How the elements are linked:
q606 β q900
q606 χ q352
q606 κ q291
q606 ξ q97
q748 β q605
q748 χ q593
q748 κ q124
q748 ξ q628
q736 χ q369
q736 ξ q797
q286 β q137
q286 χ q675
q286 κ q957
q286 ξ q299
q53 β q748
q53 χ q328
q53 κ q628
q53 ξ q558
q608 β q162
q608 χ q897
q608 κ q831
q608 ξ q266
q137 β q897
q137 χ q234
q137 κ q608
q137 ξ q957
q199 β q937
q199 χ q229
q199 κ q904
q199 ξ q352
q776 β q236
q776 χ q847
q776 κ q156
q776 ξ q434
q426 β q189
q426 χ q124
q426 κ q468
q426 ξ q897
q186 β q324
q186 χ q434
q186 κ q328
q186 ξ q404
q2 β q736
q2 χ q233
q2 κ q797
q2 ξ q858
q917 χ q483
q917 ξ q369
q628 β q124
q628 χ q748
q628 κ q426
q628 ξ q234
q847 β q907
q847 χ q169
q847 κ q236
q847 ξ q776
q753 β q245
q753 χ q629
q753 κ q491
q753 ξ q229
q163 β q186
q163 χ q577
q163 κ q404
q163 ξ q718
q937 β q858
q937 χ q491
q937 κ q901
q937 ξ q904
q900 β q483
q900 χ q904
q900 κ q917
q900 ξ q291
q162 β q199
q162 χ q468
q162 κ q352
q162 ξ q831
q234 β q426
q234 χ q628
q234 κ q897
q234 ξ q137
q434 β q156
q434 χ q776
q434 κ q324
q434 ξ q186
q901 β q16
q901 χ q858
q901 κ q181
q901 ξ q483
q887 β q998
q887 χ q266
q887 κ q629
q887 ξ q880
q858 β q797
q858 χ q2
q858 κ q16
q858 ξ q901
q352 β q904
q352 χ q199
q352 κ q900
q352 ξ q606
q593 β q235
q593 χ q299
q593 κ q605
q593 ξ q748
q468 β q229
q468 χ q189
q468 κ q199
q468 ξ q162
q718 β q404
q718 χ q163
q718 κ q543
q718 ξ q169
q897 β q468
q897 χ q426
q897 κ q162
q897 ξ q608
q169 β q543
q169 χ q718
q169 κ q907
q169 ξ q847
q16 χ q797
q16 ξ q181
q328 β q593
q328 χ q324
q328 κ q748
q328 ξ q53
q229 β q491
q229 χ q753
q229 κ q937
q229 ξ q199
q831 β q352
q831 χ q162
q831 κ q606
q831 ξ q998
q577 β q434
q577 κ q186
q577 ξ q163
q235 β q266
q235 χ q957
q235 κ q887
q235 ξ q605
q181 χ q16
q491 β q2
q491 χ q245
q491 κ q858
q491 ξ q937
q605 β q887
q605 χ q235
q605 κ q880
q605 ξ q124
q904 β q901
q904 χ q937
q904 κ q483
q904 ξ q900
q797 χ q736
q797 ξ q16
q880 β q629
q880 χ q887
q880 κ q753
q880 ξ q189
q124 β q880
q124 χ q605
q124 κ q189
q124 ξ q426
q233 β q369
q233 χ q291
q233 κ q736
q233 ξ q2
q558 β q628
q558 χ q53
q558 κ q234
q558 ξ q675
q907 β q558
q907 χ q543
q907 κ q675
q907 ξ q236
q324 β q299
q324 χ q156
q324 κ q593
q324 ξ q328
q957 β q608
q957 χ q137
q957 κ q266
q957 ξ q235
q629 β q97
q629 χ q998
q629 κ q245
q629 ξ q753
q404 β q328
q404 χ q186
q404 κ q53
q404 ξ q543
q543 β q53
q543 χ q404
q543 κ q558
q543 ξ q907
q369 χ q917
q369 ξ q736
q245 β q233
q245 χ q97
q245 κ q2
q245 ξ q491
q189 β q753
q189 χ q880
q189 κ q229
q189 ξ q468
q675 β q234
q675 χ q558
q675 κ q137
q675 ξ q286
q266 β q831
q266 χ q608
q266 κ q998
q266 ξ q887
q998 β q606
q998 χ q831
q998 κ q97
q998 ξ q629
q483 β q181
q483 χ q901
q483 ξ q917
q97 β q291
q97 χ q606
q97 κ q233
q97 ξ q245
q291 β q917
q291 χ q900
q291 κ q369
q291 ξ q233
q236 β q675
q236 χ q907
q236 κ q286
q236 ξ q156
q299 β q957
q299 χ q286
q299 κ q235
q299 ξ q593
q156 β q286
q156 χ q236
q156 κ q299
q156 ξ q324

The rows follow the links: the fewer symbols apart two elements are, the more alike their rows tend to be.

Each row is also shifted at random along 3 hidden directions that mean nothing.

Rows with their elements:
-7	-31	41	-8	120	-43	4	43	16	27	69	-95	88	76	-68	0	-90	25	-74	-272	69	6	43	37	-106	-76	88	7	101	34	-63	-34	-74	26	-37	-76	-27	-77	51	-75	12	-109	79	90	130	-54	-45	-1	-49	44	-7	-179	-16	-5	-32	18	-37	-13	-48	-17	-14	94	-35	1	-33	18
element: q137
23	-52	-74	37	-44	-64	73	-39	50	9	43	-113	54	-13	40	-4	-51	42	-9	95	40	-28	40	-47	27	-48	103	-86	34	52	53	64	-39	-36	-56	-57	-25	-54	-46	-18	-23	25	101	-1	53	-41	-33	-11	-68	19	-27	-47	-76	-26	-41	30	200	2	-45	64	-27	30	42	-52	-24	37
element: q236
-5	-37	22	-135	104	-41	39	35	6	-50	85	-90	62	23	-53	28	-62	-6	-85	-118	57	-50	50	30	-10	-55	125	-32	78	81	-49	13	-92	-32	-13	-96	-5	-83	57	-28	2	-47	87	41	113	-43	-32	28	-62	25	-1	-99	-47	-21	-23	9	-203	-54	-46	-17	-47	51	-42	4	-16	-1
element: q628
-28	54	107	-28	154	62	-84	78	-69	36	-35	97	-9	54	-86	15	8	-46	-5	-346	-1	44	-44	82	-106	32	-89	96	5	-52	-112	-109	31	95	64	45	9	32	82	-78	26	-92	-87	47	0	6	-8	-11	58	28	48	-179	87	43	41	-36	-175	19	32	-99	29	24	-82	70	20	-35
element: q199
-6	-49	13	5	-63	-75	22	-3	81	-42	103	-95	41	-30	10	9	-51	26	-87	184	38	1	65	-30	63	-65	95	7	52	33	19	36	-91	-94	-69	-68	31	-70	-7	37	62	4	62	25	91	-15	34	49	-42	-56	-25	55	-35	-70	-55	29	154	-73	-32	59	-14	55	18	-29	-27	47
element: q234
6	-53	-18	97	-85	-75	17	-28	93	16	70	-112	52	50	6	-47	-61	69	-52	92	26	20	69	-40	-35	-83	70	-3	71	18	46	17	-66	-55	-100	-63	-19	-50	-37	59	26	-38	87	50	75	-14	9	8	-46	-22	-66	157	-37	-42	-64	51	133	-28	-43	73	0	58	61	-58	-54	52
element: q593
-30	37	129	-4	156	38	-99	86	-43	38	-6	59	19	103	-114	-6	-22	-21	-43	-400	10	60	-15	87	-157	-5	-70	121	53	-49	-121	-130	-5	86	29	17	-1	10	92	-57	40	-141	-58	89	44	3	-4	-2	46	22	22	-114	88	31	20	-21	-221	3	15	-90	34	58	-75	62	-6	-24
element: q831
28	-32	-90	-118	72	-24	109	-20	-30	-25	16	-82	43	-40	27	38	-24	-9	16	-32	45	-96	10	-6	48	-11	127	-146	8	93	14	83	-21	4	19	-63	-37	-55	-2	-77	-79	49	103	-33	38	-61	-80	-20	-76	70	19	-212	-96	13	2	-1	-41	17	-43	4	-63	-11	-10	-20	12	-13
element: q169
4	44	-16	66	1	63	-32	-11	-53	55	-100	94	-42	17	12	-20	52	-9	88	-92	-42	23	-59	8	-48	60	-112	11	-60	-59	5	-31	95	81	47	83	-20	75	-21	-24	-40	5	-70	-27	-98	23	-11	-47	49	29	14	-14	44	53	41	-21	7	75	37	-31	30	-48	4	15	22	-25
element: q16
-4	45	10	23	-58	52	-42	-10	-29	-3	-68	108	-73	-39	26	1	72	-28	55	113	-57	22	-47	-6	44	68	-112	41	-76	-57	17	-13	72	10	44	82	27	73	-17	44	7	51	-100	-48	-105	51	42	3	62	-34	20	103	50	15	37	-23	4	16	51	-15	29	-62	5	20	30	-20
element: q901
0	47	4	55	4	66	-49	-1	-49	48	-95	102	-50	37	-5	-29	56	-8	77	-103	-52	30	-57	16	-65	58	-122	32	-50	-66	-3	-50	89	76	44	81	-17	79	-8	5	-31	-12	-78	-17	-96	35	1	-40	59	20	7	60	55	52	44	-20	-82	61	40	-39	37	-49	7	20	17	-32
element: q917
-16	50	51	-34	19	67	-61	24	-51	-8	-58	116	-63	9	-26	-3	62	-38	27	-53	-52	21	-44	34	-18	58	-109	69	-46	-49	-35	-49	53	32	60	64	22	66	28	35	8	-6	-102	-16	-74	45	32	3	66	-14	20	91	66	31	45	-30	-204	6	46	-57	26	-47	-26	47	23	-39
element: q904
-5	41	-3	115	-103	37	-43	-20	-3	31	-68	99	-66	-51	52	-6	62	-12	68	157	-52	54	-50	-28	46	65	-123	49	-83	-83	38	-13	79	16	20	98	32	75	-48	22	23	59	-103	-48	-105	45	50	-13	68	-44	15	64	55	8	21	-18	237	33	50	15	43	-44	27	7	27	5
element: q483
29	-38	-95	-3	0	-33	84	-43	9	13	5	-93	43	5	36	-10	-29	33	26	6	29	-54	20	-31	-2	-30	93	-119	20	61	48	64	-11	1	-27	-50	-53	-36	-40	-28	-72	24	102	-14	23	-42	-62	-32	-66	56	-24	-56	-85	7	-18	23	52	32	-43	37	-36	-3	36	-47	-16	10
element: q847
17	-47	-45	-32	0	-44	48	-27	33	-16	42	-111	47	79	-19	-44	-41	54	-32	-34	15	-41	59	-10	-63	-65	96	-63	71	66	30	30	-58	-31	-52	-83	-52	-46	-9	56	-45	-40	113	33	60	-23	-36	-4	-65	34	-63	162	-65	-6	-32	41	-206	-15	-47	32	-31	11	40	-42	-48	1
element: q53
-16	-27	61	-72	86	-41	-3	45	23	-30	88	-73	60	40	-64	12	-65	2	-95	-135	50	-8	52	33	-40	-63	85	25	84	42	-59	-25	-91	-26	-28	-79	4	-70	62	-16	37	-75	56	68	117	-29	-10	34	-38	1	-9	-65	-10	-26	-27	11	-132	-57	-36	-15	-19	70	-40	11	-24	10
element: q235
-32	15	114	124	-3	2	-115	44	40	47	18	32	7	109	-74	-54	-22	30	-53	-158	-15	102	15	32	-136	-35	-84	154	53	-79	-49	-114	-18	23	-40	19	9	18	31	46	81	-123	-56	92	31	33	51	9	51	-38	-34	150	91	-6	-18	14	-31	-19	13	-16	58	62	-4	16	-36	19
element: q468
4	52	-11	-10	96	51	10	25	-88	38	-71	92	-21	-110	40	84	32	-76	77	-104	19	-3	-85	22	71	84	-52	-26	-87	-32	-41	3	87	91	91	78	24	29	15	-183	-18	66	-78	-60	-59	-27	-36	-34	35	36	105	-473	23	40	54	-61	284	65	36	-54	4	-16	-67	45	74	-17
element: q181
-25	45	86	69	23	33	-79	46	-17	34	-21	96	-24	-20	-22	23	15	-35	2	-77	-8	73	-40	27	-8	33	-100	110	-30	-82	-54	-71	34	42	30	69	46	34	30	-52	70	-25	-108	12	-24	21	39	6	70	-34	44	-134	85	3	20	-30	166	6	42	-39	46	26	-43	47	32	7
element: q352
28	-36	-81	-13	57	-41	89	-19	0	24	20	-102	65	-8	26	14	-51	19	11	-83	59	-51	18	-16	-5	-35	115	-119	33	65	16	57	-20	25	-18	-56	-48	-59	-18	-99	-61	9	110	-3	59	-66	-79	-35	-74	69	6	-243	-81	5	-19	13	132	35	-50	22	-40	29	3	-36	-7	14
element: q186
-33	32	102	136	1	3	-89	53	20	52	13	70	-2	-38	-12	34	-15	-22	-25	-41	21	106	-27	16	4	10	-86	137	-14	-94	-54	-74	12	29	-5	66	62	11	23	-79	113	-32	-103	34	16	8	52	17	68	-58	50	-215	93	-24	-6	-23	399	-7	36	-10	57	73	-43	37	21	42
element: q629
-10	54	28	39	44	53	-41	25	-56	40	-63	108	-36	-56	11	41	36	-53	56	-79	-7	36	-68	21	23	68	-95	41	-67	-66	-36	-36	76	73	62	88	29	47	11	-99	14	24	-99	-29	-63	8	5	-20	59	3	69	-247	59	29	41	-42	195	45	44	-44	31	-11	-46	43	48	-9
element: q2
-12	54	56	195	54	49	-93	35	-32	130	-83	93	-1	70	-33	-27	6	7	61	-306	-11	105	-59	34	-147	30	-145	98	-13	-118	-50	-114	88	137	16	97	-18	65	4	-100	18	-89	-94	48	-46	6	-9	-59	70	31	25	-183	97	54	23	-19	219	90	36	-44	71	38	-23	28	7	4
element: q937

Where do the symbols, taken in turn from left to right, take each start?
Answers are names.
21	-52	-65	110	-65	-72	54	-43	71	37	45	-119	62	16	40	-26	-59	65	-10	69	42	4	46	-51	-14	-67	88	-62	49	29	58	43	-39	-23	-81	-53	-38	-51	-56	-15	-11	-5	99	20	59	-38	-27	-20	-60	13	-43	-25	-62	-29	-55	41	284	15	-48	76	-8	51	54	-64	-37	52
κ χ => q299
3	-42	4	34	62	-64	29	20	39	33	74	-109	85	28	-22	10	-88	30	-58	-136	75	7	43	3	-44	-75	102	-21	81	36	-22	0	-66	8	-54	-68	-19	-80	16	-87	19	-61	88	63	118	-58	-39	-4	-58	26	-5	-217	-36	-25	-47	21	180	-9	-50	21	-12	93	-12	-22	-27	41
χ β κ => q887
10	-45	-25	-125	61	-36	60	-1	10	-45	61	-104	52	43	-34	-3	-46	16	-54	-65	35	-68	54	13	-22	-56	125	-69	70	93	-9	34	-77	-37	-20	-97	-34	-66	29	17	-37	-29	110	27	83	-34	-42	15	-71	37	-29	35	-70	-9	-22	24	-272	-39	-50	5	-51	16	-3	-15	-26	-11
ξ β κ β => q162
-42	8	121	-205	92	6	-43	79	-18	-109	83	33	-13	-41	-73	63	-6	-74	-113	-6	14	-17	26	61	73	-2	28	85	24	30	-97	-29	-84	-66	41	-38	81	-39	105	24	85	-21	-46	24	68	13	51	85	18	-59	43	-18	36	-38	12	-28	-302	-118	11	-62	-20	18	-90	69	21	-23
χ β κ => q97
27	-44	-78	85	-6	-60	75	-31	41	52	29	-112	72	-13	45	7	-64	43	12	-6	63	-13	24	-39	1	-50	100	-95	35	37	41	55	-21	13	-54	-45	-41	-56	-47	-93	-32	12	105	6	62	-63	-59	-34	-68	43	-8	-224	-73	-12	-38	23	355	40	-49	58	-20	53	28	-54	-15	45
χ κ κ β => q124
-18	-33	62	128	-55	-62	-48	15	92	29	78	-67	45	65	-33	-41	-65	56	-82	4	25	72	59	-11	-66	-78	15	88	80	-27	-4	-45	-69	-39	-93	-37	8	-41	-1	42	80	-86	26	85	89	3	41	27	-5	-49	-50	118	25	-50	-62	39	157	-45	-23	46	30	87	27	-23	-50	58
κ β β => q245
-28	27	85	202	-119	13	-124	6	58	53	-17	73	-38	72	-24	-70	19	40	-9	47	-57	126	-2	-8	-86	-3	-147	163	1	-116	8	-95	25	-2	-48	67	25	64	-23	106	87	-66	-99	51	-43	69	92	9	85	-76	-46	305	107	-14	-15	17	107	-5	42	18	79	20	42	1	-28	28
β β κ => q736
-19	-23	75	293	-79	-68	-83	16	115	107	58	-59	63	97	-30	-66	-82	84	-59	-78	30	142	48	-20	-134	-89	-36	133	87	-90	2	-89	-39	10	-125	0	-1	-26	-27	-3	103	-125	3	116	85	-1	44	-5	19	-48	-55	37	62	-45	-73	45	441	2	-17	59	73	133	40	-34	-61	87
β β ξ => q199
7	-54	-27	45	-82	-84	45	-21	87	-19	92	-112	49	-52	42	16	-62	32	-62	215	48	2	58	-51	81	-65	107	-31	38	36	44	62	-75	-85	-79	-61	19	-74	-35	1	46	33	76	9	83	-30	16	32	-53	-43	-20	-29	-53	-68	-60	29	325	-51	-39	80	-15	58	32	-46	-23	63
χ β κ β => q162
-15	-25	69	-32	93	-28	-29	45	21	0	67	-66	59	111	-92	-26	-65	27	-89	-241	34	12	50	47	-123	-72	55	47	105	26	-63	-59	-81	4	-37	-73	-22	-54	61	9	25	-128	55	97	109	-19	-15	17	-28	18	-35	33	7	-8	-28	20	-242	-39	-35	-23	-3	72	-24	7	-44	4
ξ χ χ => q235
-31	9	110	146	-23	-1	-117	34	53	53	16	21	11	142	-83	-79	-26	51	-55	-165	-22	109	28	28	-173	-47	-91	159	68	-83	-37	-121	-22	19	-58	12	-5	22	21	84	75	-145	-44	107	34	39	55	6	51	-38	-61	253	89	-7	-28	26	-91	-16	7	-4	66	62	14	8	-51	20
κ κ β ξ => q901
-27	-14	93	77	-19	-55	-52	45	69	4	93	-29	37	-24	-20	27	-59	2	-92	43	45	72	35	2	25	-51	17	103	46	-34	-37	-37	-68	-43	-58	-18	58	-51	25	-27	120	-39	-19	58	93	-9	55	49	10	-72	12	-103	40	-64	-45	8	306	-63	-7	22	27	95	-25	12	-11	56
κ χ => q162
-32	-4	109	-102	53	-12	-52	57	17	-65	78	-1	7	31	-80	11	-24	-21	-106	-46	9	14	39	46	-14	-33	19	95	56	11	-68	-47	-81	-55	-6	-44	44	-35	76	58	76	-67	-16	56	74	16	47	67	10	-48	-7	111	36	-34	-12	3	-277	-93	-2	-33	-1	36	-45	38	-17	-8
ξ χ κ β => q606
-30	38	95	99	8	17	-87	49	1	40	-5	85	-19	-29	-16	26	2	-31	-12	-52	1	90	-34	20	0	23	-94	124	-21	-86	-52	-75	25	34	11	69	54	25	25	-58	89	-26	-107	23	-8	17	50	14	70	-47	45	-156	89	-13	8	-26	271	-1	39	-26	53	48	-44	42	24	23
κ χ χ => q245
30	-44	-95	-44	-39	-34	82	-54	19	-24	11	-92	23	17	33	-25	-11	39	11	97	6	-67	35	-37	12	-29	93	-114	22	71	66	73	-22	-36	-32	-62	-47	-29	-42	45	-72	33	105	-22	11	-19	-42	-14	-67	32	-43	122	-87	-1	-20	32	-102	6	-40	43	-42	-28	51	-51	-25	-1
χ χ κ ξ => q236
28	-48	-88	40	-60	-47	67	-55	44	15	15	-107	38	44	29	-49	-27	64	11	61	10	-32	42	-44	-32	-51	78	-89	42	48	70	53	-24	-23	-62	-57	-57	-28	-55	43	-56	3	107	5	26	-21	-36	-25	-63	31	-61	133	-75	-5	-35	42	7	19	-41	61	-24	1	69	-62	-40	19
ξ β ξ χ => q53
-10	51	26	-76	48	73	-34	20	-76	-19	-68	116	-62	-22	-12	21	66	-55	46	-60	-41	-8	-57	35	14	75	-89	28	-65	-30	-35	-27	64	41	83	62	19	60	31	-4	-17	23	-92	-39	-84	31	8	-4	53	4	40	-14	49	38	58	-42	-198	18	47	-65	8	-62	-40	51	41	-51
β ξ ξ => q181
